25 18 16 100 81
100 106 19 39 114
==> 114, 16

125 77 128 128 92 128
78 129 183 111 186 39
==> 186, 39

172 127 140 115 90 ==> 172, 90

63 28 80 102 ==> 102, 28

172 58 49 25
114 168 146 171
==> 172, 25

117 127 148 37 ==> 148, 37
---
180 142 32 48 98 -> 98
142 157 164 97 74 -> 74
147 158 69 185 103 -> 103
93 149 163 174 62 -> 62
149 131 132 174 20 -> 20
76 143 45 83 17 -> 17
103 80 78 139 176 -> 176
174 101 96 145 177 -> 177
---
177 109 103 140 80
84 103 67 71 117
--> 177

105 102 100 107 17
85 51 158 105 68
178 91 111 49 71
--> 85

47 107 134 138
168 81 45 40
--> 47

168 90 98 118 106 103
136 52 126 165 124 129
168 43 88 107 97 88
--> 136

24 133 90 143 121 89
90 97 104 100 93 125
134 78 93 96 87 91
--> 90

159 117 86 98 27
95 116 118 129 119
--> 159

52 24 35 55 142
107 113 110 109 93
--> 52
---
117,63,76,96,151,113
94,80,92,145,84,165
118,91,60,105,147,141
>> 145

54,103,98,99
102,110,106,111
176,118,97,115
>> 110

119,146,96,116
147,176,92,130
125,94,151,99
>> 176

100,100,98,101,102,104
99,108,107,108,94,171
99,97,97,101,101,96
>> 108

130,47,100,111,139,149,47
116,76,70,113,83,113,75
149,67,35,151,60,139,61
>> 83

96,152,74,65,77,73
162,83,54,46,72,51
94,73,68,65,72,59
>> 46

83,42,70,127
79,36,132,155
105,148,38,151
>> 36

96,39,156,117,33
50,64,161,126,39
81,67,175,43,105
>> 161

100,150,129,79,135,131,168
104,70,82,75,144,88,135
94,90,90,98,105,100,98
>> 144

158,115,159,66,54,72
48,160,60,81,90,90
79,150,90,103,122,108
>> 81
---
167 96 123 71 87 153 93 --> 96

96 36 127 44 107 --> 96

85 135 66 163 31 --> 85

130 159 52 131 178 --> 131

74 160 102 58 117 --> 102

118 31 23 88 155 32 150
71 36 29 98 104 38 111
154 79 69 74 153 58 151
--> 79

140 74 91 181 64 --> 91

50 122 166 133 145 113 76 --> 122

154 167 143 82 37 --> 143

156 107 175 178 163 --> 163
---
[[ 85 119  66  56  84]
 [ 72 111 103  56  52]
 [ 29 113  93  69  59]] 111

[[ 59 119 109 175  19 101]
 [100  84 168 174  33 147]] 119

[[ 81 181 123  24]
 [120  92 111 131]] 181

[[ 82 118 102  92  97 113  83]
 [100 126  34  67 116  88  71]] 118

[[ 39 137 136  44]
 [106 145  85  95]
 [119  48  98 116]] 145

[[ 33  42  32  60]
 [177  87  48  66]
 [140  61 124  42]] 87

[[ 41  16  99 118 115 123]
 [123 116 162 159  23 171]
 [157 106  31 128  27  64]] 116

[[175  72  59 156]
 [181  68  40 150]] 72
---
101 125 147 92 97 115 106
114 151 110 130 106 96 88
95 76 91 51 167 79 64
| 97

79 140 69 141 63
72 117 34 91 88
61 70 70 71 118
| 69

155 109 38 128 132 125 86
52 77 63 105 91 144 105
56 82 156 131 104 132 86
| 132

108 89 56 126 66 86
79 32 111 127 86 94
112 118 146 112 144 62
| 126

57 51 160 89 164
43 140 125 82 155
36 41 107 79 68
| 160

36 71 106 180
108 104 136 64
56 53 178 140
| 71

121 102 76 103
108 101 50 127
94 100 21 154
| 102

161 84 155 103
113 100 124 154
136 61 61 90
| 84
---
[[102  79 109 144  56 102]
 [105  96  94 141  68 102]
 [ 75  55 114 130  34 118]] => 141

[[105 176 131 162]
 [107 171  81 115]
 [105 180  97 134]] => 171

[[131 127 100 150 123 122  97]
 [ 87  68 127 105  29  86 112]
 [133 131  99 151 124 117 100]] => 29

[[ 85  85 151  69]
 [ 92  92  24 158]
 [ 84  84 156  78]] => 92

[[ 74 157 109  92 102]
 [143  87  84 108 123]
 [164 135  84 121 152]] => 84

[[109 131 150  75]
 [101  56  32 150]
 [111 134 151  71]] => 56

[[ 84  78  75  99]
 [ 80 103 174 115]
 [113 104 166 130]] => 103

[[ 90 137 116 119  92 114 129]
 [ 97 103  77 101 107  32  96]
 [118  89  55  66 118 119 102]] => 107
---
173 162 21 109 ⇒ 173
71 46 101 36 110 ⇒ 71
77 36 140 109 144 ⇒ 77
26 115 51 160 105 ⇒ 26
25 98 105 158 44 127 63 ⇒ 25
37 39 143 115 59 42 34 ⇒ 37
117 161 112 108 111 103 ⇒ 117
101 134 16 87 89 92 ⇒ 101
75 16 37 96 120 110 ⇒ 75
